Here is a tiny trained network, its code and every weight. The questions are about switching its units off for an input and a target symbol, where a switched-off unit gives its printed mean instead of its output.

import numpy as np


def w(rows, s, z=0):
    codes = np.array(rows[::2]) - 128.0
    scale = np.full(codes.shape[1], s)
    scale[-1] = z or s
    return codes * scale


def norm(h):
    return h / np.sqrt((h * h).mean(-1, keepdims=True) + 1e-5)


def f(y):
    return np.maximum(y, 0)


def softmax(a):
    e = np.exp(a - a.max(-1, keepdims=True))
    return e / e.sum(-1, keepdims=True)


def log_softmax(a):
    a = a - a.max(-1, keepdims=True)
    return a - np.log(np.exp(a).sum(-1, keepdims=True))


def net(x, mask):
    ids = ['αβδζηλξπστψω'.index(c) for c in x.split()]
    T = len(ids)
    res = E[ids] + P[:T]
    r = norm(res)
    for j in range(3):
        rows = slice(2 * j, 2 * j + 2)
        q, k, v = (r @ M[0][rows].T for M in (Q, K, V))
        z = softmax(np.where(np.tri(T) > 0, q @ k.T / 2**0.5, -1e9)) @ v
        o = O[0][rows]
        res = res + np.where(mask[j], z, o[:, -1]) @ o[:, :-1]
    y = f(norm(res) @ A[0][:, :-1].T + A[0][:, -1])
    res = res + np.where(mask[3:27], y, B[0][:, -1]) @ B[0][:, :-1]
    return log_softmax(norm(res)[-1] @ U[:, :-1].T + U[:, -1])


Q, K, V, O, A, B = {}, {}, {}, {}, {}, {}
E = w([
[108,84,148,167,94,193],'α',
[76,102,90,184,105,145],'β',
[123,70,145,174,94,173],'δ',
[91,86,118,168,94,182],'ζ',
[162,52,139,157,187,92],'η',
[145,98,60,108,188,50],'λ',
[132,78,147,100,226,119],'ξ',
[70,122,101,68,157,196],'π',
[83,150,132,69,200,195],'σ',
[116,135,9,113,113,88],'τ',
[238,78,97,103,91,80],'ψ',
[91,183,160,195,184,131],'ω',
],0.011)
P = w([
[30,123,218,44,96,1],'0',
[33,113,151,103,84,54],'1',
[52,104,149,128,98,95],'2',
[67,102,141,142,108,118],'3',
[82,107,131,151,116,132],'4',
[99,114,121,155,125,142],'5',
[111,118,110,160,132,154],'6',
[125,124,100,164,140,163],'7',
[137,127,92,170,148,177],'8',
[148,131,78,177,157,188],'9',
[162,134,64,183,164,200],'10',
[156,106,38,208,181,224],'11',
],0.0079)
Q[0] = w([
[151,19,59,208,254,166],'head 0',
[151,237,246,214,113,72],'head 0',
[54,90,81,231,209,241],'head 1',
[184,102,103,155,50,53],'head 1',
[183,203,209,33,19,61],'head 2',
[88,200,130,110,83,167],'head 2',
],0.01)
K[0] = w([
[189,150,9,160,188,240],'head 0',
[16,14,139,58,138,52],'head 0',
[211,141,23,148,223,222],'head 1',
[52,163,205,21,166,92],'head 1',
[3,88,233,77,51,24],'head 2',
[95,32,147,119,198,34],'head 2',
],0.0079)
V[0] = w([
[49,208,143,254,137,82],'head 0',
[174,65,147,115,36,103],'head 0',
[61,121,229,78,182,178],'head 1',
[165,71,209,151,66,170],'head 1',
[92,155,20,69,59,209],'head 2',
[111,23,87,122,192,119],'head 2',
],0.0091)
O[0] = w([
[176,202,138,251,153,71,169],'head 0',
[140,102,48,67,139,101,60],'head 0',
[88,129,156,127,138,237,242],'head 1',
[164,135,83,72,173,156,98],'head 1',
[70,172,146,47,83,165,96],'head 2',
[51,27,78,150,148,94,254],'head 2',
],0.012,0.0067)
A[0] = w([
[129,165,56,153,72,170,142],'neuron 0',
[86,126,116,132,58,75,109],'neuron 1',
[118,166,97,114,209,123,131],'neuron 2',
[155,151,236,157,124,190,93],'neuron 3',
[134,87,103,136,141,157,3],'neuron 4',
[139,38,127,23,91,132,141],'neuron 5',
[99,186,90,133,209,155,53],'neuron 6',
[111,83,81,112,73,130,162],'neuron 7',
[103,133,114,162,199,139,39],'neuron 8',
[157,129,70,110,203,121,90],'neuron 9',
[86,72,213,99,97,83,105],'neuron 10',
[141,121,223,137,195,79,186],'neuron 11',
[103,112,179,30,206,132,184],'neuron 12',
[137,162,195,153,142,48,30],'neuron 13',
[107,70,147,30,74,124,92],'neuron 14',
[248,78,129,135,125,164,119],'neuron 15',
[166,131,81,148,185,184,220],'neuron 16',
[138,212,155,188,123,96,97],'neuron 17',
[94,195,151,186,140,137,26],'neuron 18',
[165,94,171,187,102,164,158],'neuron 19',
[200,121,50,105,91,124,203],'neuron 20',
[179,92,147,56,158,182,74],'neuron 21',
[140,214,108,201,153,124,224],'neuron 22',
[166,172,154,254,155,127,119],'neuron 23',
],0.0092,0.0054)
B[0] = w([
[195,180,114,124,196,131,152],'neuron 0',
[127,159,61,57,61,140,146],'neuron 1',
[129,192,81,157,99,98,150],'neuron 2',
[192,193,178,111,62,70,182],'neuron 3',
[209,71,91,208,190,108,137],'neuron 4',
[165,115,165,44,207,217,179],'neuron 5',
[102,105,36,187,76,100,146],'neuron 6',
[155,99,141,41,132,122,188],'neuron 7',
[117,123,21,109,132,143,182],'neuron 8',
[204,129,199,42,132,69,146],'neuron 9',
[131,224,80,153,85,115,171],'neuron 10',
[122,176,88,85,94,151,212],'neuron 11',
[199,157,126,198,70,104,196],'neuron 12',
[80,173,174,150,108,39,143],'neuron 13',
[184,66,139,27,150,106,157],'neuron 14',
[25,186,238,172,204,188,140],'neuron 15',
[140,223,91,112,81,129,238],'neuron 16',
[212,97,130,157,122,124,174],'neuron 17',
[118,75,124,56,83,182,171],'neuron 18',
[114,208,139,122,166,71,221],'neuron 19',
[176,184,138,70,194,72,144],'neuron 20',
[124,101,173,190,95,254,140],'neuron 21',
[160,130,131,37,205,151,230],'neuron 22',
[89,99,187,52,153,132,254],'neuron 23',
],0.0086,0.0074)
U = w([
[203,185,42,115,121,175,25],'α',
[101,239,172,119,215,69,255],'β',
[230,74,77,44,175,147,97],'δ',
[102,179,23,67,62,109,93],'ζ',
[139,46,38,208,231,129,163],'η',
[72,31,199,118,98,3,115],'λ',
[38,21,169,140,192,218,216],'ξ',
[107,97,217,93,46,201,92],'π',
[89,156,189,255,27,183,134],'σ',
[116,119,119,90,34,2,126],'τ',
[240,60,110,70,186,21,61],'ψ',
[239,208,232,151,204,111,48],'ω',
],0.0094,0.0043)

Each question gives the input, a string of symbols that net reads in full, and the target symbol t.
The units are the heads (2 rows each of Q, K, V and O) and the neurons (one row each of A and B). Each row of codes is followed by its name. A weight is (code - 128) times the scale printed after its matrix; where a second scale follows, it is the last column's (O, A, B and U).
mask holds one flag per unit, heads first, then neurons. A switched-off unit (its flag False) gives its mean, the last column of its rows in O or B, instead of its output. The means were averaged over made-up inputs and are rounded, as every weight is.
A unit's drop is (log p(t) with every unit on - log p(t) with that unit switched off) / (log p(t) with every unit on - log p(t) with every unit switched off).
The circuit of an input: a set's keep is (log p(t) with only the set's units on - log p(t) with every unit switched off) / (log p(t) with every unit on - log p(t) with every unit switched off). Starting from the 12 units with the biggest drops (on a tie, the unit counted first), units are removed one at a time, each time the one whose removal leaves the highest keep (on an exact tie, the one counted first), for as long as the keep stays at least 0.8.
units of the circuit, in order: the units of the circuit, biggest drop first
most important unit: the unit with the biggest drop
k most important neurons: the k neurons with the biggest drops, biggest first
heads that matter: for each layer, one digit per head in row order, 1 if its drop is at least 0.15 and else 0, layers parted by /
input τ ξ ξ ξ π ω β, target ω: heads that matter -> 100
input ξ ω α π ξ α ω β, target β: heads that matter -> 100
input ζ σ ω ψ β ω η, target ω: heads that matter -> 101
input ω ξ ζ ψ ω ξ ξ ξ ξ π, target ξ: units of the circuit, in order -> (head 2; head 0)
input α σ η, target σ: heads that matter -> 000
input σ ξ ξ η ω ξ ξ ω ψ, target ω: units of the circuit, in order -> (head 2)
input δ ζ ζ ξ ξ ξ σ δ, target σ: units of the circuit, in order -> (neuron 22; neuron 5)
input π ψ δ, target δ: heads that matter -> 100
input ψ ω σ λ τ ψ τ, target δ: units of the circuit, in order -> (head 0; neuron 5)
input ξ τ α ζ η δ ψ ζ ψ ω, target ψ: heads that matter -> 010
input ψ τ ξ ζ ξ ω ζ ψ ω ζ σ, target ζ: units of the circuit, in order -> (head 1; neuron 6; head 2)
input β ω λ, target ω: heads that matter -> 101
input ζ τ ξ ξ ξ α δ ξ β π π, target π: heads that matter -> 101
input ζ ω σ ζ ξ π α ξ η, target η: most important unit -> neuron 23
input ψ ξ ξ ξ ξ ψ ξ, target δ: heads that matter -> 100
input λ ζ σ ζ ω β π η δ, target η: heads that matter -> 010
input ω ζ ξ π ξ η τ π, target τ: heads that matter -> 010
input ξ β τ α ξ ω ω ξ ξ τ δ, target ζ: units of the circuit, in order -> (head 2; head 1)
input η δ π η, target π: heads that matter -> 001
input ω ω ω, target ω: units of the circuit, in order -> (head 2)
input ζ π ψ π ξ ξ ζ ξ ξ σ λ ξ, target σ: heads that matter -> 101
input α π σ β α ω σ τ ξ, target τ: units of the circuit, in order -> (head 1; head 2)
input ξ ξ δ β τ π ξ π ζ π σ, target π: units of the circuit, in order -> (head 0; head 2)
input ω ξ ω η ω σ τ ζ, target ζ: units of the circuit, in order -> (head 2; head 1; neuron 1)
input π σ ω ξ, target ω: 2 most important neurons -> (neuron 17; neuron 3)
